Small tables with named rows and columns. After each table, cells are looked up by row and column.

lafeken:
columns: fab, mekezet, pom, nolas, bam, bap, lel, divug
nelafe: [107, 173, 68, 148, 145, 166, 122, 65]
tep: [86, 206, 225, 140, 230, 121, 85, 118]
mirofa: [66, 153, 128, 209, 169, 119, 153, 126]
fadito: [116, 203, 209, 136, 148, 218, 213, 61]
kovi: [114, 130, 126, 149, 230, 53, 139, 245]
mim: [122, 53, 48, 86, 99, 140, 117, 163]
gud: [118, 101, 121, 146, 83, 148, 142, 120]
nafazop: [59, 169, 169, 252, 179, 154, 191, 95]
miv: [126, 59, 144, 142, 59, 198, 51, 84]
vapop: [150, 233, 166, 159, 160, 137, 192, 73]

What is the bap of mim in lafeken? 140
What is the bam of gud in lafeken? 83
What is the nolas of mim in lafeken? 86
What is the lel of vapop in lafeken? 192
What is the nolas of gud in lafeken? 146
What is the lel of gud in lafeken? 142
What is the fab of mirofa in lafeken? 66
What is the divug of nafazop in lafeken? 95
What is the bap of kovi in lafeken? 53
What is the pom of mirofa in lafeken? 128
What is the fab of tep in lafeken? 86

sisu.csv
,sepoka,sebogu,lonogi,leva
vam,175,208,218,120
rogera,118,206,185,56
tas,184,204,217,137
dod,164,212,213,106
les,130,211,196,67
gevasun,199,187,209,166
rir,109,199,175,47
buzodap,192,197,215,153
kuz,204,178,201,182
tob,154,214,209,92
keduziv,142,213,204,78

sepoka of gevasun is 199
leva of tob is 92
lonogi of tas is 217
sepoka of kuz is 204
sepoka of tob is 154
leva of les is 67
lonogi of rogera is 185
sebogu of les is 211
sepoka of rogera is 118
sepoka of vam is 175
sepoka of dod is 164
leva of dod is 106
lonogi of les is 196
sebogu of vam is 208
sepoka of rir is 109

Table vesi
,fimebo,nafeli,tabugip,pup,tefosaz,bebat
mabit,88,-216,155,222,278,264
bebe,-469,143,87,-297,-247,97
ruri,-178,-78,-224,-434,-352,-367
zono,65,-189,231,148,289,354
lezo,-606,138,359,-505,-496,534
mififo,-13,-525,-491,139,-79,-737
kegubi,-603,195,286,-454,-528,446
tek,6,-537,-472,133,13,-607
rutu,41,-152,259,39,253,426

mififo, pup -> 139
rutu, tefosaz -> 253
zono, bebat -> 354
mififo, bebat -> -737
bebe, tabugip -> 87
ruri, tabugip -> -224
bebe, bebat -> 97
tek, bebat -> -607
tek, fimebo -> 6
kegubi, nafeli -> 195

nav
|  | mis | nozora | sazez | bezif | darirup |
|---|---|---|---|---|---|
| rali | -31 | -51 | -26 | 16 | -62 |
| sizuru | 3 | -22 | -61 | 21 | 25 |
| lekol | -81 | 32 | -48 | 84 | -13 |
| bariker | 24 | 13 | -20 | 34 | 5 |
| figisig | 35 | -28 | -9 | 34 | 14 |
| lodarer | -21 | 4 | -53 | -37 | -21 |
| rufu | 5 | -18 | -33 | 53 | 3 |
| fev | -19 | -18 | 27 | -11 | -22 |
| dud | -44 | -23 | -29 | 62 | -1 |

What is the bezif of dud in nav?
62
What is the darirup of sizuru in nav?
25
What is the bezif of rali in nav?
16
What is the sazez of sizuru in nav?
-61
What is the bezif of bariker in nav?
34
What is the nozora of sizuru in nav?
-22
What is the sazez of fev in nav?
27
What is the mis of figisig in nav?
35
What is the darirup of lekol in nav?
-13
What is the mis of rufu in nav?
5
What is the mis of rali in nav?
-31
What is the mis of sizuru in nav?
3
Which row has the largest darirup? sizuru

Table kogega
|  | nop | lugoru | lelu | mubemu | zosu | kegozad | piz |
|---|---|---|---|---|---|---|---|
| muf | 0.451 | -0.387 | 0.219 | -0.325 | -0.378 | 0.088 | -0.173 |
| soterub | -0.126 | -0.280 | 0.162 | -0.350 | 0.214 | -0.025 | 0.713 |
| fofu | 0.266 | -0.737 | -0.390 | 0.255 | 0.064 | -0.037 | 0.217 |
| vatubam | 0.499 | -0.262 | 0.709 | -0.454 | -0.610 | -0.234 | -0.254 |
| nisini | -0.651 | 0.177 | 0.389 | 0.079 | -0.081 | -0.543 | 0.364 |
| natup | -0.171 | -0.417 | -0.126 | 0.221 | -0.112 | -0.365 | 0.078 |
| nos | 0.140 | 0.230 | -0.250 | 0.064 | -0.242 | 0.424 | -0.110 |
| gesolem | 0.665 | 0.138 | 0.698 | -0.880 | -0.483 | 0.372 | -0.147 |
| nezogig | 0.300 | -0.088 | 0.238 | 0.128 | -0.376 | -0.048 | -0.142 |
| vobis | 0.104 | -0.343 | 0.008 | -0.117 | 0.391 | 0.027 | 0.563 |
| lan | 0.356 | -0.312 | 0.580 | -0.579 | -0.679 | -0.133 | -0.287 |
| kidovel | 0.230 | -0.046 | 0.347 | -0.102 | -0.496 | -0.157 | -0.238 |

What is the mubemu of vobis in kogega?
-0.117
What is the kegozad of muf in kogega?
0.088
What is the mubemu of kidovel in kogega?
-0.102
What is the lugoru of nezogig in kogega?
-0.088
What is the mubemu of muf in kogega?
-0.325
What is the lelu of vatubam in kogega?
0.709
What is the kegozad of nos in kogega?
0.424
What is the kegozad of natup in kogega?
-0.365
What is the lelu of nezogig in kogega?
0.238
What is the nop of kidovel in kogega?
0.230
What is the lugoru of soterub in kogega?
-0.280
What is the zosu of natup in kogega?
-0.112
What is the lugoru of kidovel in kogega?
-0.046
What is the lelu of soterub in kogega?
0.162
What is the piz of nezogig in kogega?
-0.142
What is the piz of soterub in kogega?
0.713
What is the zosu of vatubam in kogega?
-0.610
What is the piz of muf in kogega?
-0.173
What is the mubemu of vatubam in kogega?
-0.454
What is the piz of gesolem in kogega?
-0.147
Row with the largest nop: gesolem

